Below is a small trained network, with its code and all its weights. Each question gives an input and a target symbol and asks what happens when units are switched off, that is, made to give their printed mean instead of their output.

import numpy as np


def w(rows, s, z=0):
    codes = np.array(rows[::2]) - 128.0
    scale = np.full(codes.shape[1], s)
    scale[-1] = z or s
    return codes * scale


def f(y):
    return y / 2 * (1 + np.tanh(0.7978845608 * (y + 0.044715 * y**3)))


def softmax(a):
    e = np.exp(a - a.max(-1, keepdims=True))
    return e / e.sum(-1, keepdims=True)


def log_softmax(a):
    a = a - a.max(-1, keepdims=True)
    return a - np.log(np.exp(a).sum(-1, keepdims=True))


def net(x, mask):
    ids = ['ΔΞΠΣΨαβγζηλμτ'.index(c) for c in x.split()]
    T = len(ids)
    res = E[ids] + P[:T]
    r = res
    for j in range(3):
        rows = slice(4 * j, 4 * j + 4)
        q, k, v = (r @ M[0][rows].T for M in (Q, K, V))
        z = softmax(np.where(np.tri(T) > 0, q @ k.T / 4**0.5, -1e9)) @ v
        o = O[0][rows]
        res = res + np.where(mask[j], z, o[:, -1]) @ o[:, :-1]
    y = f(res @ A[0][:, :-1].T + A[0][:, -1])
    res = res + np.where(mask[3:15], y, B[0][:, -1]) @ B[0][:, :-1]
    return log_softmax(res[-1] @ U[:, :-1].T + U[:, -1])


Q, K, V, O, A, B = {}, {}, {}, {}, {}, {}
E = w([
[122,127,136],'Δ',
[100,173,173],'Ξ',
[159,27,45],'Π',
[163,87,240],'Σ',
[121,250,128],'Ψ',
[96,183,185],'α',
[172,52,163],'β',
[107,147,109],'γ',
[114,135,105],'ζ',
[126,112,114],'η',
[125,116,123],'λ',
[123,125,128],'μ',
[111,146,131],'τ',
],0.017)
P = w([
[100,142,109],'0',
[91,122,151],'1',
[157,184,124],'2',
[51,106,70],'3',
[173,174,135],'4',
[75,55,188],'5',
[188,183,130],'6',
[15,73,67],'7',
[190,173,130],'8',
[66,4,181],'9',
[201,181,134],'10',
],0.013)
Q[0] = w([
[174,103,141],'head 0',
[251,207,96],'head 0',
[128,180,144],'head 0',
[182,109,142],'head 0',
[114,116,162],'head 1',
[212,185,142],'head 1',
[88,174,69],'head 1',
[181,145,104],'head 1',
[120,128,134],'head 2',
[117,81,100],'head 2',
[146,148,94],'head 2',
[95,95,86],'head 2',
],0.019)
K[0] = w([
[186,160,146],'head 0',
[216,7,132],'head 0',
[105,112,169],'head 0',
[192,155,151],'head 0',
[102,119,102],'head 1',
[229,181,95],'head 1',
[184,89,177],'head 1',
[172,165,139],'head 1',
[132,133,110],'head 2',
[93,133,123],'head 2',
[110,91,159],'head 2',
[89,121,63],'head 2',
],0.018)
V[0] = w([
[151,106,126],'head 0',
[81,183,176],'head 0',
[100,137,55],'head 0',
[184,79,133],'head 0',
[145,73,248],'head 1',
[135,162,103],'head 1',
[157,125,129],'head 1',
[232,50,67],'head 1',
[200,120,173],'head 2',
[180,156,124],'head 2',
[153,150,125],'head 2',
[68,138,98],'head 2',
],0.013)
O[0] = w([
[154,121,152,126],'head 0',
[41,103,83,106],'head 0',
[157,209,92,174],'head 0',
[187,90,194,117],'head 0',
[180,20,194,19],'head 1',
[132,163,80,141],'head 1',
[147,138,132,87],'head 1',
[138,187,254,5],'head 1',
[114,78,111,4],'head 2',
[160,83,112,29],'head 2',
[153,108,128,74],'head 2',
[146,172,152,225],'head 2',
],0.014,0.0022)
A[0] = w([
[166,113,49,50],'neuron 0',
[83,156,146,119],'neuron 1',
[1,139,173,16],'neuron 2',
[140,165,144,120],'neuron 3',
[112,138,188,13],'neuron 4',
[171,83,164,16],'neuron 5',
[133,138,106,111],'neuron 6',
[112,135,141,16],'neuron 7',
[181,149,112,17],'neuron 8',
[97,138,180,1],'neuron 9',
[193,76,46,183],'neuron 10',
[44,188,179,203],'neuron 11',
],0.0084,0.0054)
B[0] = w([
[170,161,197,179],'neuron 0',
[169,126,115,174],'neuron 1',
[190,238,189,231],'neuron 2',
[88,96,109,168],'neuron 3',
[105,142,68,146],'neuron 4',
[73,189,60,177],'neuron 5',
[137,130,152,144],'neuron 6',
[139,235,38,115],'neuron 7',
[81,87,18,162],'neuron 8',
[105,200,50,134],'neuron 9',
[78,178,187,217],'neuron 10',
[182,5,79,254],'neuron 11',
],0.011,0.0094)
U = w([
[129,97,112,104],'Δ',
[80,151,153,58],'Ξ',
[254,138,153,138],'Π',
[94,82,207,210],'Σ',
[117,197,150,72],'Ψ',
[52,159,163,98],'α',
[139,131,245,253],'β',
[147,94,55,21],'γ',
[158,83,62,67],'ζ',
[159,73,94,118],'η',
[149,73,92,125],'λ',
[138,91,105,83],'μ',
[116,96,82,123],'τ',
],0.0078,0.0042)

Each question gives the input, a string of symbols that net reads in full, and the target symbol t.
The units are the heads (4 rows each of Q, K, V and O) and the neurons (one row each of A and B). Each row of codes is followed by its name. A weight is (code - 128) times the scale printed after its matrix; where a second scale follows, it is the last column's (O, A, B and U).
mask holds one flag per unit, heads first, then neurons. A switched-off unit (its flag False) gives its mean, the last column of its rows in O or B, instead of its output. The means were averaged over made-up inputs and are rounded, as every weight is.
A unit's drop is (log p(t) with every unit on - log p(t) with that unit switched off) / (log p(t) with every unit on - log p(t) with every unit switched off).
The circuit of an input: a set's keep is (log p(t) with only the set's units on - log p(t) with every unit switched off) / (log p(t) with every unit on - log p(t) with every unit switched off). Starting from the 12 units with the biggest drops (on a tie, the unit counted first), units are removed one at a time, each time the one whose removal leaves the highest keep (on an exact tie, the one counted first), for as long as the keep stays at least 0.8.
circuit, biggest first: the units of the circuit, biggest drop first
unit that matters most: the unit with the biggest drop
k most important neurons: the k neurons with the biggest drops, biggest first
heads that matter: for each layer, one digit per head in row order, 1 if its drop is at least 0.15 and else 0, layers parted by /
input α β ζ, target β: circuit, biggest first => (neuron 11; head 0)
input γ η α α α γ Π α Σ ζ, target α: unit that matters most => head 1
input β Σ Π λ α Π γ Π Π β, target Π: heads that matter => 010
input ζ τ Ψ α Σ λ, target α: heads that matter => 110
input λ λ Ψ Δ β α μ Π η λ, target Π: 2 most important neurons => (neuron 2; neuron 11)
input α Ξ α β Ψ Δ ζ, target Ψ: circuit, biggest first => (head 1; neuron 11; neuron 0)
input β ζ Δ η ζ, target β: circuit, biggest first => (head 0; neuron 11)
input λ λ β Σ Π Π τ Π Σ, target Σ: circuit, biggest first => (head 2; head 0)
input Ξ Π λ Ψ η Π γ α η β, target α: circuit, biggest first => (head 1; neuron 10; head 0; neuron 11)
input Π τ γ τ Π ζ Ξ, target Π: heads that matter => 100
input Δ α Π β τ β ζ α, target β: heads that matter => 110
input μ Π Π Ξ γ γ Π, target Π: heads that matter => 100
input Π τ λ γ Σ, target Σ: circuit, biggest first => (head 0; head 2)
input Σ Ψ β, target β: heads that matter => 110
input γ τ Π γ λ, target Π: unit that matters most => head 0
input α Σ γ λ, target Σ: heads that matter => 010
input λ Σ τ Π, target Σ: circuit, biggest first => (head 1; neuron 10)
input β Ψ ζ Π τ Ψ, target Π: heads that matter => 010
input Σ Ξ β α Ξ η, target α: heads that matter => 110
input Π η α Σ ζ β α τ γ, target β: circuit, biggest first => (head 0)
input Ξ Π Δ γ, target Π: circuit, biggest first => (neuron 11; head 1; neuron 2; head 2)
input ζ η ζ Σ λ Π β η, target Π: heads that matter => 011
